(in the rows, 128 means zero)
[104 143 130 121 101 109 106 173 113 106 136 164 104  83  89 136 190 145
 110 159  87 147 103 142 106 150 135 176 110 147 119 147 189 144 134 132
 169 123 138 127 121 138 147 149 147 187 128 139 116]	9
[ 99 104 171 134 133 100 120 121 120  94 139 143 126 117 115 125 135 121
 101 102 130 191 102 144 145 153 165 173 157 106 135 112 156 110 147 121
 173 102 133 104  94 130 159 131 210 144 116 122  89]	3
[ 87 151 126 113  88  87  99 127 105 112 143 183 139 125 111 104 139 119
 119 141 107 146 109 134  99 141 116 176 143 146 143 134 177 145 154 121
 182  86 116 128 105 137 150  90 122 192 109 117 116]	8
[169 136 146  65 170 109 177 125 123 126 144 132 120 147 125 143  66 123
 156 138 100 183 141 104 123 118 132 116 157 104  84 113  81 140  50 120
  82 124 111 154 148 140 122 117 114  96 129 152 156]	5
[121 100 149 112 131 140 118 181 145  82 145 139 114  96 106 143 197 166
 136 137 126 184 116 143 130 160 186 150 127  87 112 115 174 137 133 129
 128 138 160  93 133 144 143 155 207 105 118 137  88]	9
[131 113 139 102 159 120 130 114 112 103 157 129 144 142 131 144  95 128
 137 127 130 207 137 115 141 125 142 150 154  83 113 110 132 139 104 108
 133 106 136 126 115 139 141  93 156 121 103 145 119]	1
[ 86 137 115 146  79 118  89 127 109 118 138 181 124 112 126 109 138 159
 111 150 119 137 108 136 102 119 128 186 103 124 152 130 173 130 153 141
 196 137 120 120 119 117 144 101 132 167 106 111 124]	7
[ 92 174 126 129 139  78 102 115  87 138 120 135 103  92  87 131 127  84
  90 130  82 176 104 148 124 150  88 196 163 159 129 131 198 108 104 116
 195  72 111 136  88 130 168 169 131 210 129 166 142]	9
[129  93 140 143 132 134 100 123 134 103 136 144 103 112 127 112 125 148
 103 116 135 196 110 148 144 136 171 154 135  89 137 124 151 103 123 123
 161 111 123 114 108 120 150 135 205 130 119 132 100]	0
[127 154 142  94 127  89 144 164  85 114 152 174 105 140  77 127 124 119
 122 163  46 134  95 114  96 129 114 143 116 141 114 142 141 150  88 138
 143 118 106 170 143 138 128 123 100 188 147 147 150]	3
[115 155 101 129 132 103 112 110  91 135 139 162 118 135 113 124  77 129
 110 152  83 158 105 119 102  99 105 169 127 125 132 135 136 109  81 149
 165 117  93 163 120 113 133 124  78 175 134 146 176]	7
[109 133 153 122  84 123 122 168 127  98 125 162  81  69  88 138 202 151
  84 146  78 150  87 150  98 140 156 141  82 134 142 176 172 124 121 142
 159 140 105 112 126 144 136 174 169 151 149 139 104]	5
[133 144 119  87  83 120 136 159 121  88 160 185 115 139 114 116 148 174
 150 168  90 117 113 103 104 123 122 136  77 111 127 134 145 175 125 149
 121 146 130 147 172 148 117  82 102 130 123 112 114]	5
[111 174 123  96  97  77 124 130 106 111 143 182 145 141 116 104 129 115
 142 148 111 138 117 119 123 150  96 171 139 160 115 122 164 157 136 106
 171 103 147 150 119 142 154  40 100 194  99 140 135]	2
[162 129 130  78 157 106 140 114 118 112 170 154 133 160 132 120  79 120
 173 123 138 191 139 107 146 147 123 145 163 106  88  91 118 162  97  91
 110 106 148 160 135 136 145  59 126 140 113 139 130]	0
[ 85 146 141 129 102  90 126 162  98 106 111 149  73  61  73 134 197 107
  73 150  58 159  59 175 102 169 137 150 103 164 131 178 195 114 124 114
 190 102 106 117 104 129 158 180 184 212 156 159 106]	10
[142  83 119 132 127 155  81 123 140  96 161 165 125 141 147 102 116 185
 151 132 155 166 122 128 146 121 171 146 122  62 132 105 118 142 135 146
 131 147 142 121 132 127 130  95 176  88 105 100  97]	0
[157 127 133  83 161 109 141 137 130  94 155 149 145 153 127 127  96 140
 157 133 127 175 124 112 135 144 152 141 155 102  91 100  94 151  91 121
  95 129 148 148 143 147 138  68 130 109 108 149 145]	2
[ 82 142 122 145  70 104  93  97 116 114 132 171 118 104 137 103 130 141
 102 130 121 138 111 142 126 124 117 194 124 133 169 140 177 118 168 139
 200 111 114 113 105 131 152  99 157 155 109  90  88]	5
[117 131 111 120  67 125 108 177 129  80 160 173 130 123 114 120 186 192
 142 173 106 119 108 119  94 131 146 135  59 120 149 141 161 170 160 140
 142 166 141 135 163 131 125  85 129 138 108 114 112]	7
[153 121 114 106 177 127 123  88 122 113 152 152 156 183 159 106  30 149
 155 134 137 165 141 102 146 100 136 152 171  69 105  82  74 125  79 156
 118 128 129 154 132 131 125  60 108  88  87 128 162]	2
[149 144 118  81 137 109 139 101 121 119 187 176 178 187 159 101  58 127
 209 128 154 163 169  88 159 130  96 140 169  93 116  45 105 177 145 107
 123 125 176 147 138 132 132  15  98 121  86 113 114]	6
[139 114 151 119 179 114 142 105 108 123 158 143 134 162 124 117  52 125
 122 123 112 169 129 112 138 108 141 156 175  91 109  92  86 111  80 142
 140 117 117 148 119 124 129 114 141 115 116 121 144]	3
[104 150 125  99  91  96 119 152  92 101 153 166 134 118  99 134 164 128
 130 153  91 166 113 122 106 136 106 162 107 147 135 148 185 170 139 102
 174 107 138 128 117 144 147  83 122 188 119 145 121]	1
[145 141 119  82 124 109 124 111 126 101 182 183 179 177 162 105  90 133
 207 130 164 164 161  98 156 144 111 148 167 102 119  56 108 186 157 101
 128 131 176 142 136 135 142  13 109 125  80 105  98]	6
[136 112 148 107 129 131 122 150 137  97 159 164 130 124 129 128 135 142
 158 142 142 181 129 123 145 149 160 133 141  89 120  89 116 151 134 111
 131 143 156 117 129 131 132 106 161 126 122 134  94]	6
[109 142 125 137  86  98  98 120 105 121 150 186 124 118 106 114 115 135
 124 144 123 137 100 125 135 118 122 189 124 140 143 131 160 126 136 128
 184 111 129 135 122 129 148  96 114 163 107 107 127]	4
[ 90 139 145 133  69  90 110 150 103  91 144 180 123 120 101 113 178 131
 106 141  95 130  88 136 112 146 126 169 105 153 146 146 189 137 176 130
 198 114 137 120 113 127 149  92 162 189 117 110  99]	3
[115 131 109 122 121 121 125 132  97 114 153 189 108 137 122 111 112 160
 133 178  85 102 103 120 102  98 119 150 107 126 124 136 113 135  98 164
 167 142 111 155 143 126 108 109  95 151 128 109 142]	10
[102 134 112 136  84 124 103 140 106 119 139 177 122 115 120 119 130 155
 115 160 108 144 106 131  95 114 131 170 106 124 136 133 164 117 133 149
 179 143 111 135 129 116 132 120 120 166 116 121 139]	7
[109  99 153 141 109 122  86 126 141  99 134 152 106  88 122 116 175 132
 111  96 159 207 108 164 149 174 176 178 148 109 137 122 186 115 164  93
 172 101 151  94  89 130 175 131 239 151 118 124  63]	0
[135 117 145  83 150 105 135 158 127  92 152 139 132 135 115 134 130 133
 137 136 111 191 115 133 109 151 162 129 152 105 111 117 114 148 105 120
  99 106 128 136 131 150 138 111 155 125 120 143 124]	8
[126 114 146 134 163 114 124  76 104 132 142 141 141 159 141 108  42 115
 115 107 122 169 134 116 142 108 132 169 183  93 122  96 113  92 106 147
 170 103 120 137  98 112 136 120 160 118 103 115 135]	3
[137 128 120 134 140 126 109  83 125 135 150 152 155 153 158  99  52 117
 148 114 149 173 152 124 157 117 120 161 187  97 141  73 108 110 135 121
 167 114 156 122  98 111 140  91 142 121  98 112 118]	6
[ 93 117 156 125 138  93 102 105 125 111 126 138 133 107 126 118 118 102
  95  93 134 209 115 160 128 161 157 182 188 116 135 118 152 102 137 110
 166  69 117 107  76 135 167 136 200 154 114 130 104]	8
[134 178 101 104 144  91 120 101  89 148 161 179 137 175 119 106  33 105
 151 160  83 145 135  93 131  94  65 156 155 137 132 104 103 137  84 134
 155 104 109 184 119 116 126  82  35 192 127 142 172]	6
[139 155 102 118 143 122 116 116  99 156 147 177 122 163 117 113  43 123
 135 165  78 133 127  98 122  81  84 145 124 109 123 122  95 133  75 162
 154 124 106 168 124 107 104 127  46 167 133 147 182]	6
[115  97 114 162  77 159  72 165 130 107 132 171  77  96 102 116 168 175
  86 159  92 148  74 158 109 109 172 160  78  98 146 176 168 107 121 176
 179 146 103 119 124 115 129 180 168 154 144 122 110]	0
[ 95 131 125 125  89 115 100 151  96 112 141 166 114 103  98 131 159 134
 106 152  90 166  96 133 108 125 128 178 104 122 138 154 183 144 129 126
 192 116 125 112 108 133 141 128 142 170 132 139 114]	1
[117 168 131  97 104  91 126 123 107 116 143 172 113 116 108 118 128 127
 122 144  91 152 110 122 116 137 107 175 129 147 134 137 154 146 119 108
 159 103 117 144 120 140 151  90 121 170 128 128 116]	5
[138 116  99 141 125 151  84 124 112 135 141 180  92 149 121 101  71 169
 116 162  93 128 104 124 112  69 135 148 100  89 129 140 107 112  70 187
 163 139  92 169 135 109 100 160  95 141 134 118 178]	0
[ 83 152 131 132  72  82 101 133 128  94 136 178 147 113 120 101 181 132
 131 134 140 133 108 135 133 164 123 174 118 166 148 134 188 157 195  98
 187 110 152 112 109 141 163  40 158 175  89 117  98]	2
[143 162 111  74  95  97 121 149 104 103 172 201 136 159 109 103 146 142
 174 157 109 131 126 105 115 150  95 141 108 154 108 129 164 194 134  95
 140 117 149 174 152 143 143  30  86 191 112 127 120]	0
[128 138 107  90 104 128 132 162  98 107 173 181 137 153 112 125 125 158
 161 184  89 132 121  97 102  96 115 147  94 107 115 131 140 181 108 143
 143 141 131 152 156 143 110  82  80 141 117 127 143]	1
[146 142 107  97 114 118 123 153 104 117 172 197 133 157 106 122 101 158
 170 189  99 115 113  99 114  93 122 157 105 120 109 137 105 160  82 155
 121 146 118 174 172 139 115  89  58 126 117 113 163]	4
[109 137 112 141  99 122  91 123 114 117 133 176 124 123 117 101 113 149
 108 161 103 135 100 133 113 107 138 177 131 119 134 131 144 116 117 161
 181 128 116 135 115 126 142 118 118 162 110 125 141]	2
[148 100 121 109 170 146 121 116 132 112 162 155 141 168 147 109  58 161
 149 153 118 155 127 111 114  90 161 130 151  55 111  91  64 127  78 176
 101 135 107 148 141 136  99 122 110  83 117 112 159]	8
[109 131 114 140 102 121 104 110  93 125 154 193 137 173 129  85  80 164
 131 162  96  99 115 103 111  77 112 160 114 104 141 113 128 134 123 185
 185 142 107 149 135 116 109  89  94 139 113  86 141]	3
[ 81 131 138 159  87 112  93 106 110 122 109 156  94  77 110 111 132 122
  59 125 103 161  96 160 118 130 134 189 133 130 157 154 182  84 139 138
 207  99 105  96  88 121 157 173 181 171 136 115 102]	5
[134 146 108  99 133 120 124 128  84 135 155 171 123 151 108 128  72 133
 139 173  77 143 120  96 103  89 102 157 115 114 105 137 119 157  74 145
 154 125 113 170 134 134 107 108  69 154 126 138 175]	1
[123 148 141  87 148  68 128  93 119  95 145 151 167 153 136 112  92 103
 154 101 144 194 140 115 157 175 119 167 181 128 108  90 139 152 133  78
 138  79 153 137 112 142 172  26 149 146  90 147 126]	2
[138 148 118 107 127 111 125 156 111 114 140 178 109 141  93 125 108 139
 123 173  73 136  92 119 101 117 130 145 112 125 100 141 123 136  75 158
 130 132 111 162 149 142 121 120  86 167 127 155 178]	2
[159  85 131 116 143 156 115 150 141  97 157 153 105 129 127 123 120 173
 140 141 128 171 115 130 132 120 184 127 115  72 110 118 102 140  97 143
 112 149 130 140 146 129 122 134 165  99 123 125 126]	0
[124 110 113 123  97 155 105 180 109  98 151 165 110 117 100 137 154 175
 119 186  75 143  96 128  92  95 152 142  76  92 127 159 137 152  99 168
 153 154 119 132 144 138 108 158 120 135 135 132 142]	1
[126 151 121 105 100  89 123 134 102 117 169 189 142 130 105 115 116 132
 154 155 112 127 113 111 135 122 114 177 124 147 125 128 140 158 127 114
 155 118 136 151 142 137 147  65  90 154 107 113 136]	4
[105 116 140 122 135 107 117 109 121 100 145 143 144 115 137 125 119 135
 127 112 146 203 130 135 137 147 157 172 157 102 130 104 149 122 141 101
 151 111 137 117 108 120 165  96 185 134 104 133 112]	7
[139 148 133  88  91  91 131 177 107  94 169 180 120 123  81 136 153 141
 145 168  92 128 100 114 112 139 127 156  95 143 116 148 143 175 113 111
 130 133 142 150 163 142 137  88  95 163 120 135 139]	4
[129 123 103 129  89 144  90 150 116 112 159 196 110 136 117  98 138 174
 141 170 108 124 108 127 113 108 134 154  92 109 134 140 145 150 128 154
 159 146 123 151 144 126 125 105 115 151 127 106 117]	0
[103 130 117 136 108 121 114 122  99 125 134 180 100 114 118 117 122 150
 116 169  87 126  93 136 103 105 128 164 117 132 130 142 138 117 108 160
 192 128 107 142 118 120 122 135 122 168 133 117 129]	10
[124 102 136 133 170 128 131  86 110 118 139 142 117 124 144 122  72 137
 119 130 126 169 116 133 141 109 151 153 169  95 118 105  98  88  89 143
 163 117 116 130 106 116 128 130 161 117 126 125 126]	10
[120 136 128 126  69 136 111 185 132  92 157 201 117 114 104 117 183 159
 146 174 105 124 108 126 118 136 137 134  86 129 139 131 155 157 156 135
 153 153 144 125 146 130 119 105 123 166 135 121 104]	6
[129  92 138 116 136 141 113 132 138  89 162 162 141 139 144 114 110 170
 142 146 143 163 125 124 120 117 179 142 143  68 128  91 101 134 127 153
 123 128 129 125 133 141 117 111 158  92 103 104 116]	8
[112 127 158 135 171  84 133  73 101 142 128 126 135 135 125 116  43  81
  93  76 105 200 129 136 150 129 123 183 202 125 130 103 126  79 107 121
 179  67 114 140  68 116 163 138 172 156 114 130 142]	3
[151 129 138 101 155 116 139 131 124 119 153 154 134 146 128 127  83 122
 152 133 121 191 138 115 141 128 134 127 160 103 110  88 100 133  97 117
 123 120 142 134 126 124 130 108 133 128 123 150 138]	6
[126 127 127 122  84 146 105 195 127 107 150 196 102 123  94 125 167 164
 133 188  87 132 100 127 102 119 141 131  81 108 131 135 136 153 119 156
 151 163 130 125 146 128 110 149 108 162 143 134 124]	6
[125 122 126 127  89 149 110 194 125 107 142 192  98 114  90 124 165 160
 129 189  73 143  95 131 101 114 148 122  81 107 125 145 135 143 107 165
 149 160 115 128 144 125 108 167 114 162 156 141 139]	6
[113 154 109  86  95 103 115 138  89 105 162 174 151 149 118 125 135 137
 152 160 102 151 127 112 108 126  99 158 113 134 123 131 170 181 135 112
 167 113 143 149 130 144 139  60 101 169  97 128 126]	1
[128  92 160 115  98 119 133 168 138  70 168 163 139 135 114 122 179 167
 160 130 134 158 113 119 134 162 174 129 114  97 128  94 150 173 177 119
 124 137 172 110 151 148 137  74 201 101 107 102  71]	3
[113 152 114 123 111 115 118  80 108 140 146 179 125 132 142 100  62 144
 126 140 105 127 132 112 127  83  99 179 128 110 143 115 126 125 116 160
 171 117 100 155 119 125 126 104  97 145 110 102 140]	5
[136 122 135  99  95 136 137 201 111  93 174 196 118 157  91 119 164 180
 155 190  72  90 106 101  88 118 144 123  77 112 110 130 122 180 114 160
 126 170 136 159 178 142  98  95  97 133 140 106 128]	3
[139  96 147  94 156 139 140 171 123  93 148 126 117 115 104 161 154 141
 127 138 108 213 114 134 117 128 180 127 129  71 108 134 130 138  77 122
 116 136 133 114 128 148 128 167 174 103 131 162 121]	1
[107 121 127 144 100 149  93 192 119 105 117 151  81  75  81 142 204 170
  78 175  72 143  84 156  93 121 170 150  89 110 127 169 189 105 102 174
 175 146 113 117 125 126 127 227 160 168 146 150 122]	9
[143  87 134 134 170 152 124 147 129 105 128 123  93 107 117 152  94 162
  91 137  99 203  97 140 109 104 195 140 126  60 112 131 100  75  54 167
 114 147 104 124 128 112 119 205 165 103 151 161 166]	7
[ 99 139 126 114  88 114 119 166 101  87 150 162 122 110  94 131 175 141
 114 163  92 162 103 133 106 132 130 163  96 133 137 158 184 156 138 116
 168 115 132 116 126 139 142 111 145 172 126 137 117]	1
[141 193 129  81 152  60 169  99  80 147 171 165 145 177 108 113  41  81
 153 142  61 149 127  96 127 117  50 168 167 164 103  98 119 143  84 112
 155  81 119 196 115 133 141  44  56 195 119 139 176]	3
[134  98 156 112 143 138 137 135 140  96 140 142 106  99 129 135 137 157
 116 127 119 194 119 136 130 132 178 140 133  77 121 118 121 115 104 139
 115 136 124 108 126 145 137 148 197  89 132 129  99]	5
[102 106 148 123 126 116  95 119 132 101 128 140 133 113 138 121 132 130
 107 109 145 188 113 158 122 150 172 161 163 104 131 119 143 113 142 132
 156  95 127 111  96 134 147 129 201 128 103 121 106]	8
[171 112 132  82 156 129 138 153 128 103 162 155 114 148 116 126 111 139
 162 136 115 185 126 116 129 141 150 126 139  86  94 112 116 151  80 107
  96 123 136 152 152 135 131 108 140 122 130 154 136]	0
[147 116 133 120 169 119 116  94 118 132 140 140 118 135 131 114  66 113
 120 100 132 201 130 134 146 130 136 162 175 103 109 114 120 103  87 116
 141  96 124 146 101 122 151 130 159 141 123 141 135]	0
[137 113 148 112 154 128 134 104 123 112 134 135 114 114 131 129  94 133
 105 112 118 185 130 129 132 128 154 148 150  86 116 120 112 103  90 133
 128 121 115 127 120 131 133 149 174 104 132 131 120]	5
[125 113 149 134 136 128 116 129 135 114 133 150 123 110 125 121 120 120
 119 119 128 192 119 141 145 139 154 141 152 101 134 106 130 109 129 121
 159 123 138 101 101 121 138 155 178 141 126 142 115]	6
[139  86 148 121 126 139 113 150 136  86 150 152 122 115 118 143 143 160
 137 137 143 174 105 134 140 134 194 146 122  82 118 120 124 120 114 136
 120 142 142 115 146 135 136 144 178  83 117 120 115]	4
[147 114 117 125 158 126 112  88 129 113 150 147 156 159 155 105  44 147
 143 128 154 168 135 113 152 109 146 162 180  78 114  80  89 116 108 146
 132 125 143 135 118 130 138  76 134  97  77 120 137]	2
[112 116 147 132 156 116 122  72 123 126 122 126 120 103 142 117  70 115
  92  93 133 202 125 141 153 121 141 185 175  88 136 117 124  82 105 133
 159  97 104 111  85 123 151 157 188 118 125 130 115]	5
[117 148 115 116  86 104 101 122 111 128 155 184 117 133 117 109 129 134
 142 145 118 147 118 125 124 127 110 175 121 146 129 137 171 153 142 118
 178 112 130 154 116 126 154  76 115 190 109 117 108]	0
[133 133 140  93 143  87 135 122 126  85 154 144 158 137 130 119 117 123
 147 112 152 183 130 124 148 165 151 161 178 122 109  90 128 145 132  87
 125 104 167 129 121 143 168  53 160 135  95 140 110]	2
[127 130 156 123 146 109 131 128 126 132 127 141 116 106 107 133 110  88
 113 106 108 218 123 149 144 154 148 144 178 125 120 112 141  99 114 106
 154  98 134 121  87 128 162 164 175 169 132 155 114]	6
[158 136 123  77 202  94 165  76  96 141 169 144 144 174 142 123   4 118
 181 140 119 161 154  87 139 108  97 147 194 111  87  78  52 145  55 114
 110 107 125 178 130 128 120  62  82 119 112 135 159]	10
[118 118  94 145 118 145  90 141 108 129 135 167 103 133 121 120  88 177
 104 175  82 129 103 122  85  72 145 157  96  84 138 147 116 104  78 190
 157 157  90 151 138 106 103 164  92 139 132 125 174]	7
[133 101 123 131 158 151 104 113 134 117 151 144 135 141 152 119  96 177
 151 147 149 150 142 116 141 104 155 160 148  70 117  82 121 125 118 166
 139 147 144 119 133 131 118 130 156  79  90 108 120]	9
[ 94 141 131 134  83 118  99 153 118 113 143 198 117 109 105 106 163 135
 122 156 109 144 108 129 128 136 123 157 107 127 147 126 176 141 160 125
 189 122 136 110 111 122 139 117 136 189 125 130 102]	6
[ 86 138 134 141  82 103 108 160 113 100 132 166 107  76  92 126 189 144
  90 146  95 163  93 150  98 145 155 169 100 145 151 155 192 122 149 114
 186 127 122 113 114 122 159 139 167 185 132 137 114]	7
[118 111 132 141 114 105  94  78 119 112 142 137 157 124 148 114  91 126
 134 101 168 184 132 138 166 138 152 186 179 113 145  99 141 106 156 106
 171  97 163 112  95 119 173  81 182 105  92  96  93]	4
[105 140 125 130 107 102 111 123  91 127 146 179 128 150 112 102  92 132
 110 145  80 122 110 119 111 100 109 167 131 121 139 130 149 120 119 161
 189 113 102 152 120 119 127 110 112 170 112 111 139]	3
